Here is a tiny trained network, its code and every weight. The questions are about switching its units off for an input and a class, where a switched-off unit gives its printed mean instead of its output.

import numpy as np


def w(rows, s, z=0):
    codes = np.array(rows[::2]) - 128.0
    scale = np.full(codes.shape[1], s)
    scale[-1] = z or s
    return codes * scale


def norm(h):
    return h / np.sqrt((h * h).mean(-1, keepdims=True) + 1e-5)


def f(y):
    return y / 2 * (1 + np.tanh(0.7978845608 * (y + 0.044715 * y**3)))


def log_softmax(a):
    a = a - a.max(-1, keepdims=True)
    return a - np.log(np.exp(a).sum(-1, keepdims=True))


def net(x, mask):
    res = np.array(x, float).reshape(1, 3) / 4 @ E
    u = 0
    for l in range(3):
        y = f(norm(res) @ A[l][:, :-1].T + A[l][:, -1])
        res = res + np.where(mask[u : u + 5], y, B[l][:, -1]) @ B[l][:, :-1]
        u += 5
    return log_softmax(norm(res)[-1] @ U[:, :-1].T + U[:, -1])


A, B = {}, {}
E = w([
[84,185,79,101,145,155,228,230,172,106,122],'x0',
[157,191,90,116,90,10,139,157,46,173,75],'x1',
[131,145,89,126,131,115,85,132,167,133,127],'x2',
],0.013)
A[0] = w([
[121,150,13,124,119,103,9,138,229,128,121,8],'0.n1',
[131,106,141,123,124,130,177,113,100,128,121,64],'0.n2',
[133,105,210,124,113,156,201,130,73,128,119,63],'0.n3',
[143,146,176,113,112,128,129,142,158,146,87,67],'0.n4',
[112,99,217,132,125,150,224,120,26,114,132,15],'0.n5',
],0.015,0.012)
B[0] = w([
[247,165,206,149,252,130,226,67,145,199,185,255],'0.n1',
[153,131,178,134,156,131,158,116,140,144,117,130],'0.n2',
[190,161,121,143,189,129,148,100,161,172,161,225],'0.n3',
[145,88,214,119,137,133,190,127,117,124,127,97],'0.n4',
[223,160,195,148,222,123,199,79,152,188,158,244],'0.n5',
],0.023,0.0048)
A[1] = w([
[112,92,155,116,120,140,110,141,160,98,140,42],'1.n1',
[94,151,92,116,131,174,242,209,169,102,134,36],'1.n2',
[101,57,190,137,131,253,124,107,208,95,136,4],'1.n3',
[139,158,123,121,101,22,159,155,34,147,94,23],'1.n4',
[146,67,182,146,121,131,31,41,75,135,143,51],'1.n5',
],0.025,0.0023)
B[1] = w([
[127,128,104,151,142,172,120,99,129,131,133,158],'1.n1',
[139,84,242,103,110,115,132,132,180,127,59,229],'1.n2',
[112,170,5,146,120,102,100,126,39,126,190,251],'1.n3',
[103,141,40,148,133,144,100,117,83,110,191,215],'1.n4',
[124,100,228,93,113,125,162,166,198,119,55,248],'1.n5',
],0.019,0.022)
A[2] = w([
[123,109,110,185,90,252,132,108,187,155,128,40],'2.n1',
[100,99,147,128,86,173,114,138,171,120,76,6],'2.n2',
[140,86,85,149,103,238,117,98,189,154,116,60],'2.n3',
[136,117,86,185,96,222,112,93,183,161,112,70],'2.n4',
[105,110,101,193,100,237,120,100,200,133,93,105],'2.n5',
],0.039,0.0025)
B[2] = w([
[47,125,232,32,159,19,82,139,1,61,228,127],'2.n1',
[24,56,180,92,26,167,40,166,162,72,12,250],'2.n2',
[71,148,209,177,205,92,7,76,63,65,205,126],'2.n3',
[187,155,114,111,172,1,195,139,125,135,206,133],'2.n4',
[169,136,194,63,172,155,109,93,119,192,81,139],'2.n5',
],0.0099,0.02)
U = w([
[225,149,173,164,201,138,177,73,164,191,168,228],'0',
[78,68,190,105,44,113,103,170,163,82,51,157],'1',
[84,138,1,157,84,121,85,135,56,95,192,2],'2',
],0.013,0.00082)

Each question gives the input, the list of numbers given to net, and the class t.
The units are the neurons (one row each of A and B). Each row of codes is followed by its name. A weight is (code - 128) times the scale printed after its matrix; where a second scale follows, it is the last column's (A, B and U).
mask holds one flag per neuron, layer by layer. A switched-off neuron (its flag False) gives its mean, the last column of its row in B, instead of its output. The means were averaged over made-up inputs and are rounded, as every weight is.
A unit's drop is (log p(t) with every unit on - log p(t) with that unit switched off) / (log p(t) with every unit on - log p(t) with every unit switched off).
unit that matters most: the unit with the biggest drop
k most important neurons: the k neurons with the biggest drops, biggest first
drop of u: that unit's drop, to one decimal
input [-3,6,-1], class 2: unit that matters most	1.n4
input [6,-5,6], class 0: 3 most important neurons	0.n1; 1.n5; 2.n2
input [2,8,-7], class 2: 2 most important neurons	1.n4; 0.n1
input [-8,-8,-8], class 0: 3 most important neurons	2.n2; 1.n2; 1.n3
input [-6,6,6], class 0: 4 most important neurons	0.n1; 2.n2; 1.n2; 1.n3
input [7,8,-3], class 2: 2 most important neurons	1.n4; 1.n5
input [5,-6,3], class 2: 2 most important neurons	1.n3; 1.n5
input [3,-8,1], class 2: drop of 1.n3	0.6
input [-6,3,7], class 0: drop of 0.n1	2.3
input [1,-5,3], class 2: drop of 1.n3	0.1
input [-3,-6,-1], class 2: drop of 1.n3	0.9
